Below are the code and all the weights of a small trained network. Each question names an input and a target symbol and asks about switching units off, where a switched-off unit gives its printed mean instead of its output.

import numpy as np


def w(rows, s, z=0):
    codes = np.array(rows[::2]) - 128.0
    scale = np.full(codes.shape[1], s)
    scale[-1] = z or s
    return codes * scale


def f(y):
    return np.maximum(y, 0)


def softmax(a):
    e = np.exp(a - a.max(-1, keepdims=True))
    return e / e.sum(-1, keepdims=True)


def log_softmax(a):
    a = a - a.max(-1, keepdims=True)
    return a - np.log(np.exp(a).sum(-1, keepdims=True))


def net(x, mask):
    ids = ['ΛΩαηξτ'.index(c) for c in x.split()]
    T = len(ids)
    res = E[ids] + P[:T]
    u = 0
    for l in range(3):
        r = res
        for j in range(2):
            rows = slice(2 * j, 2 * j + 2)
            q, k, v = (r @ M[l][rows].T for M in (Q, K, V))
            z = softmax(np.where(np.tri(T) > 0, q @ k.T / 2**0.5, -1e9)) @ v
            o = O[l][rows]
            res = res + np.where(mask[u + j], z, o[:, -1]) @ o[:, :-1]
        u += 2
        y = f(res @ A[l][:, :-1].T + A[l][:, -1])
        res = res + np.where(mask[u : u + 4], y, B[l][:, -1]) @ B[l][:, :-1]
        u += 4
    return log_softmax(res[-1] @ U[:, :-1].T + U[:, -1])


Q, K, V, O, A, B = {}, {}, {}, {}, {}, {}
E = w([
[141,120,197,144,139,150,68],'Λ',
[82,138,53,137,135,175,129],'Ω',
[161,174,101,140,251,140,178],'α',
[61,160,41,236,88,58,134],'η',
[117,116,130,161,132,132,71],'ξ',
[169,112,137,121,128,108,115],'τ',
],0.021)
P = w([
[46,145,150,193,140,91,108],'0',
[116,82,179,116,140,242,184],'1',
[122,189,142,150,125,176,60],'2',
[123,65,166,104,107,126,118],'3',
[148,149,87,148,98,205,75],'4',
[124,117,179,49,177,132,139],'5',
[198,138,49,179,112,126,96],'6',
[115,104,153,17,146,122,116],'7',
[153,105,133,187,59,254,114],'8',
[121,87,146,55,193,76,92],'9',
[196,141,54,88,146,208,140],'10',
[29,89,131,48,221,172,125],'11',
[162,55,38,174,97,136,195],'12',
],0.011)
Q[0] = w([
[115,117,64,114,130,88,100],'0.h1',
[205,90,158,155,164,156,196],'0.h1',
[14,88,211,110,106,56,175],'0.h2',
[254,79,82,139,200,145,77],'0.h2',
],0.006)
K[0] = w([
[76,133,160,63,106,44,194],'0.h1',
[169,195,187,153,98,114,176],'0.h1',
[187,129,253,81,139,70,66],'0.h2',
[90,149,120,144,178,153,129],'0.h2',
],0.0053)
V[0] = w([
[172,102,93,176,82,106,157],'0.h1',
[113,160,95,100,85,55,50],'0.h1',
[241,185,222,19,1,86,211],'0.h2',
[135,140,240,70,154,82,161],'0.h2',
],0.0059)
O[0] = w([
[129,92,172,131,111,99,83,121],'0.h1',
[73,174,73,150,239,147,197,125],'0.h1',
[169,104,129,176,158,3,139,1],'0.h2',
[100,189,145,129,190,139,81,67],'0.h2',
],0.012,0.011)
A[0] = w([
[142,242,73,146,24,126,102,254],'0.n1',
[93,169,120,109,51,164,182,98],'0.n2',
[120,5,102,86,212,157,38,120],'0.n3',
[92,102,103,180,2,61,126,167],'0.n4',
],0.0057,0.0037)
B[0] = w([
[147,145,162,171,192,240,125,254],'0.n1',
[79,118,157,166,133,117,102,242],'0.n2',
[52,139,128,61,141,119,248,208],'0.n3',
[85,121,180,48,180,243,162,175],'0.n4',
],0.012,0.0073)
Q[1] = w([
[95,186,170,170,94,86,186],'1.h1',
[48,188,122,161,78,2,154],'1.h1',
[125,144,162,180,118,117,130],'1.h2',
[118,72,156,151,149,146,56],'1.h2',
],0.008)
K[1] = w([
[127,79,92,120,164,201,6],'1.h1',
[243,136,145,254,96,167,130],'1.h1',
[149,96,94,171,132,119,120],'1.h2',
[118,24,179,104,189,141,160],'1.h2',
],0.0074)
V[1] = w([
[125,200,144,180,165,237,127],'1.h1',
[125,117,245,128,124,97,72],'1.h1',
[111,61,253,109,179,133,138],'1.h2',
[61,110,214,244,84,76,132],'1.h2',
],0.0067)
O[1] = w([
[93,114,101,74,102,217,133,250],'1.h1',
[140,212,185,108,2,86,174,98],'1.h1',
[164,114,46,122,59,189,181,203],'1.h2',
[175,244,61,2,67,105,130,89],'1.h2',
],0.0088,0.013)
A[1] = w([
[212,110,65,145,107,253,73,148],'1.n1',
[190,54,138,67,110,66,184,172],'1.n2',
[131,225,106,132,176,151,149,190],'1.n3',
[86,206,152,97,161,189,44,4],'1.n4',
],0.0073,0.0041)
B[1] = w([
[200,133,233,145,143,1,143,254],'1.n1',
[186,89,117,80,255,211,87,133],'1.n2',
[214,137,123,141,25,176,163,150],'1.n3',
[113,184,59,86,173,67,102,177],'1.n4',
],0.0094,0.034)
Q[2] = w([
[149,232,120,72,145,66,35],'2.h1',
[151,73,231,178,193,145,109],'2.h1',
[200,120,223,221,159,1,53],'2.h2',
[128,174,192,185,133,50,128],'2.h2',
],0.0074)
K[2] = w([
[151,82,152,154,104,119,167],'2.h1',
[91,107,93,146,168,213,145],'2.h1',
[74,128,119,169,165,248,153],'2.h2',
[99,67,118,116,141,149,179],'2.h2',
],0.012)
V[2] = w([
[152,153,95,203,152,119,169],'2.h1',
[255,107,172,121,132,156,160],'2.h1',
[90,196,145,133,132,9,79],'2.h2',
[196,187,145,149,176,158,107],'2.h2',
],0.0092)
O[2] = w([
[2,95,225,11,155,36,174,53],'2.h1',
[36,6,138,159,133,170,94,248],'2.h1',
[244,95,157,34,98,60,91,108],'2.h2',
[83,30,120,20,99,201,123,249],'2.h2',
],0.007,0.012)
A[2] = w([
[69,237,55,124,85,122,87,230],'2.n1',
[122,125,174,214,71,146,110,3],'2.n2',
[176,222,142,180,36,130,77,17],'2.n3',
[231,249,153,147,171,2,67,36],'2.n4',
],0.0078,0.0033)
B[2] = w([
[183,56,44,228,85,122,28,133],'2.n1',
[170,107,97,79,119,126,85,254],'2.n2',
[247,183,131,174,134,153,162,187],'2.n3',
[97,191,136,79,161,65,93,212],'2.n4',
],0.013,0.0097)
U = w([
[85,158,214,96,100,126,254,220],'Λ',
[88,108,137,113,223,166,100,95],'Ω',
[166,150,104,137,82,136,155,6],'α',
[144,161,75,119,176,101,102,112],'η',
[118,115,45,219,140,144,44,251],'ξ',
[84,142,149,101,223,63,128,1],'τ',
],0.0075,0.0054)

Each question gives the input, a string of symbols that net reads in full, and the target symbol t.
The units are the heads (2 rows each of Q, K, V and O) and the neurons (one row each of A and B). Each row of codes is followed by its name. A weight is (code - 128) times the scale printed after its matrix; where a second scale follows, it is the last column's (O, A, B and U).
mask holds one flag per unit, layer by layer, with each layer's heads first. A switched-off unit (its flag False) gives its mean, the last column of its rows in O or B, instead of its output. The means were averaged over made-up inputs and are rounded, as every weight is.
A unit's drop is (log p(t) with every unit on - log p(t) with that unit switched off) / (log p(t) with every unit on - log p(t) with every unit switched off).
The circuit of an input: a set's keep is (log p(t) with only the set's units on - log p(t) with every unit switched off) / (log p(t) with every unit on - log p(t) with every unit switched off). Starting from the 12 units with the biggest drops (on a tie, the unit counted first), units are removed one at a time, each time the one whose removal leaves the highest keep (on an exact tie, the one counted first), for as long as the keep stays at least 0.8.
units of the circuit, in order: the units of the circuit, biggest drop first
unit that matters most: the unit with the biggest drop
k most important neurons: the k neurons with the biggest drops, biggest first
which heads matter: for each layer, one digit per head in row order, 1 if its drop is at least 0.15 and else 0, layers parted by /
input η τ Ω Λ Λ Ω Ω τ η ξ Ω τ τ, target ξ: which heads matter -> 00 / 00 / 01
input η τ Ω α τ η Ω, target Λ: units of the circuit, in order -> (1.n1, 2.h1)
input τ Λ η ξ, target Λ: unit that matters most -> 1.n4
input Λ Λ α Λ η η α τ η α η, target Ω: units of the circuit, in order -> (0.n4, 0.n1)
input τ Ω τ η Λ, target Λ: units of the circuit, in order -> (1.n1, 2.h1)
input Ω τ ξ Ω τ Λ ξ, target α: 2 most important neurons -> (0.n1, 2.n3)
input Λ α η τ τ η ξ ξ ξ τ η Λ Ω, target α: units of the circuit, in order -> (1.n1, 0.n3, 2.h1, 0.n1)
input Ω ξ α η τ τ η η τ α τ α Ω, target Ω: units of the circuit, in order -> (1.h1, 2.h1)
input Λ Λ τ Ω ξ ξ Ω τ ξ τ ξ, target ξ: 2 most important neurons -> (1.n1, 0.n1)
input η τ ξ τ η Ω ξ, target τ: units of the circuit, in order -> (1.n1, 2.n4, 2.h1)
input τ τ τ τ ξ η α Λ η η η τ ξ, target ξ: 2 most important neurons -> (1.n1, 0.n3)
input α τ Λ α ξ ξ Ω τ Ω η τ η Λ, target Λ: units of the circuit, in order -> (2.h1, 1.n1)
input Λ Λ τ τ η α η τ ξ τ τ α ξ, target Ω: 3 most important neurons -> (1.n3, 0.n4, 0.n2)
input Ω Ω τ α τ τ τ τ ξ τ Λ ξ Λ, target η: unit that matters most -> 2.h1
input ξ τ η τ α Λ Ω τ τ η η Λ η, target α: 2 most important neurons -> (0.n3, 1.n1)
input ξ η Ω, target Λ: units of the circuit, in order -> (1.n1, 2.h1)
input τ Ω Ω ξ Ω τ Λ α α Λ τ, target α: 4 most important neurons -> (0.n3, 1.n1, 1.n4, 2.n3)
input ξ Λ Ω τ τ ξ η, target η: which heads matter -> 00 / 00 / 11
input τ ξ τ τ τ Ω Λ, target τ: 2 most important neurons -> (1.n1, 0.n1)
input Λ Ω τ τ α, target ξ: unit that matters most -> 1.n1
input η τ Ω τ Λ, target ξ: which heads matter -> 00 / 11 / 11
input η Ω τ Ω η, target τ: which heads matter -> 00 / 10 / 00
input η τ η η Λ η Λ Λ τ α, target Λ: 3 most important neurons -> (1.n4, 0.n4, 2.n2)
